Below is a small trained network, with its code and all its weights. Each question gives an input and a target symbol and asks what happens when units are switched off, that is, made to give their printed mean instead of their output.

import numpy as np


def w(rows, s, z=0):
    codes = np.array(rows[::2]) - 128.0
    scale = np.full(codes.shape[1], s)
    scale[-1] = z or s
    return codes * scale


def norm(h):
    return h / np.sqrt((h * h).mean(-1, keepdims=True) + 1e-5)


def f(y):
    return np.maximum(y, 0)


def softmax(a):
    e = np.exp(a - a.max(-1, keepdims=True))
    return e / e.sum(-1, keepdims=True)


def log_softmax(a):
    a = a - a.max(-1, keepdims=True)
    return a - np.log(np.exp(a).sum(-1, keepdims=True))


def net(x, mask):
    ids = ['αζξτφψ'.index(c) for c in x.split()]
    T = len(ids)
    res = E[ids] + P[:T]
    u = 0
    for l in range(2):
        r = norm(res)
        for j in range(2):
            rows = slice(3 * j, 3 * j + 3)
            q, k, v = (r @ M[l][rows].T for M in (Q, K, V))
            z = softmax(np.where(np.tri(T) > 0, q @ k.T / 3**0.5, -1e9)) @ v
            o = O[l][rows]
            res = res + np.where(mask[u + j], z, o[:, -1]) @ o[:, :-1]
        u += 2
        y = f(norm(res) @ A[l][:, :-1].T + A[l][:, -1])
        res = res + np.where(mask[u : u + 8], y, B[l][:, -1]) @ B[l][:, :-1]
        u += 8
    return log_softmax(norm(res)[-1] @ U[:, :-1].T + U[:, -1])


Q, K, V, O, A, B = {}, {}, {}, {}, {}, {}
E = w([
[154,93,18,111,82,163,71,116,73],'α',
[169,179,2,136,218,100,201,143,46],'ζ',
[181,122,193,55,168,108,93,173,112],'ξ',
[149,160,157,95,145,162,171,70,119],'τ',
[177,177,146,103,140,134,168,66,136],'φ',
[118,152,140,105,126,139,179,88,80],'ψ',
],0.01)
P = w([
[126,158,168,219,117,79,30,102,45],'0',
[120,148,142,132,111,179,95,119,102],'1',
[187,77,163,159,25,61,187,129,86],'2',
[156,74,179,227,76,53,126,79,67],'3',
[135,135,71,39,44,99,219,110,144],'4',
[30,225,145,184,184,120,1,170,99],'5',
[99,131,154,235,200,86,44,106,94],'6',
[71,211,77,74,157,169,113,177,151],'7',
[138,19,124,104,86,94,223,129,156],'8',
[114,38,125,191,205,137,134,98,139],'9',
[109,125,62,37,77,100,191,146,178],'10',
[82,166,93,106,178,108,78,155,131],'11',
[112,122,104,97,188,141,135,105,137],'12',
],0.0067)
Q[0] = w([
[112,220,108,75,185,166,67,158,91],'0.h1',
[141,103,249,159,160,126,63,142,92],'0.h1',
[88,161,66,181,137,149,98,122,159],'0.h1',
[154,88,239,174,91,98,50,209,110],'0.h2',
[164,65,180,254,200,170,158,26,64],'0.h2',
[144,15,118,146,36,133,219,100,191],'0.h2',
],0.0077)
K[0] = w([
[151,77,130,105,143,103,156,138,134],'0.h1',
[150,134,165,152,94,59,99,130,94],'0.h1',
[137,128,110,126,72,134,189,101,123],'0.h1',
[157,171,165,141,67,85,128,130,99],'0.h2',
[128,80,145,232,182,68,72,85,100],'0.h2',
[39,255,130,144,163,165,14,126,129],'0.h2',
],0.011)
V[0] = w([
[155,114,143,93,99,163,203,139,61],'0.h1',
[152,123,149,20,191,167,148,214,93],'0.h1',
[69,177,36,102,142,229,125,25,134],'0.h1',
[35,137,194,89,193,107,252,91,70],'0.h2',
[174,132,203,92,102,237,128,108,227],'0.h2',
[217,199,93,207,103,91,185,132,218],'0.h2',
],0.0046)
O[0] = w([
[136,72,95,194,17,101,126,77,123,251],'0.h1',
[113,13,118,214,159,98,121,126,182,140],'0.h1',
[90,155,203,190,171,91,18,99,70,233],'0.h1',
[70,239,204,166,95,127,190,121,198,193],'0.h2',
[252,69,170,199,219,160,147,122,82,56],'0.h2',
[75,14,221,17,149,52,159,58,15,155],'0.h2',
],0.0047,0.0024)
A[0] = w([
[156,100,164,206,79,95,18,123,208,254],'0.n1',
[164,110,102,156,128,143,73,181,162,38],'0.n2',
[138,148,242,167,119,124,162,176,134,155],'0.n3',
[173,96,47,138,35,198,2,79,108,41],'0.n4',
[136,34,211,71,169,132,71,195,110,145],'0.n5',
[21,169,201,112,138,122,32,178,45,227],'0.n6',
[169,140,111,153,92,234,135,90,195,79],'0.n7',
[134,142,208,154,65,142,57,105,104,76],'0.n8',
],0.0048,0.0012)
B[0] = w([
[102,140,120,65,139,160,113,158,101,170],'0.n1',
[108,121,211,78,145,145,111,120,47,146],'0.n2',
[178,129,103,197,126,181,94,121,82,187],'0.n3',
[164,104,103,85,55,160,2,45,127,254],'0.n4',
[90,204,58,131,105,170,120,122,167,164],'0.n5',
[200,93,122,131,97,112,157,128,146,215],'0.n6',
[94,148,110,152,113,74,142,156,65,169],'0.n7',
[121,120,98,119,168,116,198,139,191,185],'0.n8',
],0.0073,0.0044)
Q[1] = w([
[97,147,112,113,140,116,75,214,159],'1.h1',
[157,196,67,119,108,85,51,117,115],'1.h1',
[158,179,131,152,41,95,203,3,77],'1.h1',
[195,98,57,129,82,196,10,195,212],'1.h2',
[75,140,82,134,114,95,197,109,107],'1.h2',
[135,147,126,138,190,196,158,229,142],'1.h2',
],0.0056)
K[1] = w([
[162,127,70,129,224,98,168,225,167],'1.h1',
[65,85,96,87,66,155,139,53,54],'1.h1',
[64,184,130,199,156,138,1,43,45],'1.h1',
[156,141,143,116,62,148,18,217,169],'1.h2',
[75,97,9,242,159,64,198,162,121],'1.h2',
[165,211,221,62,156,204,252,208,151],'1.h2',
],0.0038)
V[1] = w([
[132,116,162,130,117,137,114,153,124],'1.h1',
[176,89,97,90,160,138,168,187,254],'1.h1',
[197,92,85,106,107,136,183,160,207],'1.h1',
[123,137,130,166,187,105,117,80,186],'1.h2',
[107,44,132,134,109,100,135,79,186],'1.h2',
[141,119,125,100,93,94,176,137,98],'1.h2',
],0.0062)
O[1] = w([
[100,156,175,136,131,47,123,157,131,104],'1.h1',
[142,204,166,127,184,111,186,37,115,2],'1.h1',
[131,254,107,68,177,144,197,69,153,97],'1.h1',
[174,90,127,110,30,115,149,170,128,99],'1.h2',
[176,165,123,101,30,203,117,168,84,97],'1.h2',
[80,146,144,147,206,103,64,126,138,164],'1.h2',
],0.0056,0.0064)
A[1] = w([
[79,159,97,49,113,115,70,150,121,181],'1.n1',
[160,39,239,56,145,122,156,52,16,4],'1.n2',
[138,132,1,124,190,90,188,186,92,155],'1.n3',
[141,162,139,180,149,180,125,126,86,75],'1.n4',
[170,94,251,178,138,141,122,79,80,102],'1.n5',
[75,170,114,167,45,148,73,143,116,92],'1.n6',
[49,106,172,51,92,88,125,120,162,7],'1.n7',
[184,104,120,59,73,196,40,235,108,48],'1.n8',
],0.0065,0.0033)
B[1] = w([
[153,88,128,172,129,135,110,127,125,240],'1.n1',
[110,148,118,9,204,139,127,117,114,236],'1.n2',
[85,137,57,163,179,119,103,174,139,212],'1.n3',
[158,105,124,158,78,105,160,118,126,151],'1.n4',
[137,116,132,123,151,137,177,128,105,247],'1.n5',
[133,162,153,87,134,143,127,147,128,215],'1.n6',
[121,101,145,140,151,67,146,97,178,147],'1.n7',
[178,97,145,93,63,186,26,78,122,254],'1.n8',
],0.011,0.0051)
U = w([
[189,79,110,120,87,168,36,107,124,182],'α',
[111,125,18,181,191,89,123,222,118,129],'ζ',
[126,149,126,18,213,127,182,98,90,117],'ξ',
[74,254,166,123,84,136,150,144,152,219],'τ',
[67,67,181,129,114,13,134,88,206,1],'φ',
[198,92,158,231,124,125,216,127,69,78],'ψ',
],0.0052,0.00073)

Each question gives the input, a string of symbols that net reads in full, and the target symbol t.
The units are the heads (3 rows each of Q, K, V and O) and the neurons (one row each of A and B). Each row of codes is followed by its name. A weight is (code - 128) times the scale printed after its matrix; where a second scale follows, it is the last column's (O, A, B and U).
mask holds one flag per unit, layer by layer, with each layer's heads first. A switched-off unit (its flag False) gives its mean, the last column of its rows in O or B, instead of its output. The means were averaged over made-up inputs and are rounded, as every weight is.
A unit's drop is (log p(t) with every unit on - log p(t) with that unit switched off) / (log p(t) with every unit on - log p(t) with every unit switched off).
The circuit of an input: a set's keep is (log p(t) with only the set's units on - log p(t) with every unit switched off) / (log p(t) with every unit on - log p(t) with every unit switched off). Starting from the 12 units with the biggest drops (on a tie, the unit counted first), units are removed one at a time, each time the one whose removal leaves the highest keep (on an exact tie, the one counted first), for as long as the keep stays at least 0.8.
circuit, biggest first: the units of the circuit, biggest drop first
unit that matters most: the unit with the biggest drop
k most important neurons: the k neurons with the biggest drops, biggest first
top k neurons in layer l: the k neurons of layer l with the biggest drops, biggest first
which heads matter: for each layer, one digit per head in row order, 1 if its drop is at least 0.15 and else 0, layers parted by /
drop of u: that unit's drop, to one decimal
input α φ ζ ζ φ τ ψ, target φ: unit that matters most => 0.h2
input φ ψ τ φ α ψ, target ψ: 4 most important neurons => 0.n4; 0.n6; 1.n2; 0.n8
input φ φ τ φ ψ φ φ ξ φ α φ, target ζ: circuit, biggest first => 0.n4; 0.h2; 0.n7; 1.n3
input φ φ τ, target ξ: circuit, biggest first => 1.n2; 0.n4
input τ φ τ φ, target ψ: circuit, biggest first => 0.h2; 0.n4; 1.n8
input φ φ φ α φ α α φ φ ζ τ φ τ, target φ: which heads matter => 01 / 00
input φ φ ζ α ζ ξ ζ ζ τ τ τ, target φ: which heads matter => 00 / 00
input α α α φ φ α ψ φ α φ, target τ: which heads matter => 01 / 00
input α τ τ α φ φ φ φ ψ, target ξ: circuit, biggest first => 1.n2; 0.h1
input φ φ φ α φ τ τ ξ ψ φ τ φ, target τ: circuit, biggest first => 0.h2; 1.n8; 1.n2
input ξ φ ψ, target ζ: which heads matter => 11 / 00
input ψ ζ τ φ ξ α α ζ τ α ψ, target φ: which heads matter => 00 / 00
input τ ξ τ α ξ φ φ φ φ, target ξ: which heads matter => 00 / 00
input α ζ φ φ φ ψ, target ξ: circuit, biggest first => 0.h2; 1.n2; 0.n6
input ζ φ τ φ, target φ: which heads matter => 01 / 00
input α ξ φ τ φ ψ ψ ζ τ ψ, target τ: top neuron in layer 1 => 1.n6
input φ τ ξ τ ζ φ φ τ ξ, target ζ: 3 most important neurons => 0.n4; 0.n5; 1.n8
input ξ α φ φ ξ ξ τ, target ξ: which heads matter => 01 / 00
input φ ξ φ φ φ, target ζ: circuit, biggest first => 0.h2; 0.n4; 1.n3; 0.n7
input φ φ ξ ζ ξ α ζ α ψ ζ φ ψ, target τ: top 2 neurons in layer 1 => 1.n6; 1.n8
input ψ ξ φ φ φ τ φ φ ψ ξ α τ, target τ: top neuron in layer 0 => 0.n4
input φ τ α φ ψ α α τ, target τ: top 2 neurons in layer 0 => 0.n4; 0.n8
input τ ζ α φ φ τ ψ α ξ τ φ ψ, target ζ: top 2 neurons in layer 0 => 0.n4; 0.n6
input φ φ ζ φ τ φ τ ψ, target ψ: which heads matter => 11 / 00
input φ τ φ φ φ ξ τ φ ξ φ ζ τ, target ζ: drop of 0.h1 => 1.3
input α ψ τ τ ξ α τ φ ψ τ, target ψ: drop of 0.h2 => 0.9
input ψ φ φ τ φ φ τ φ τ φ ξ ξ, target ζ: drop of 1.n8 => 0.2
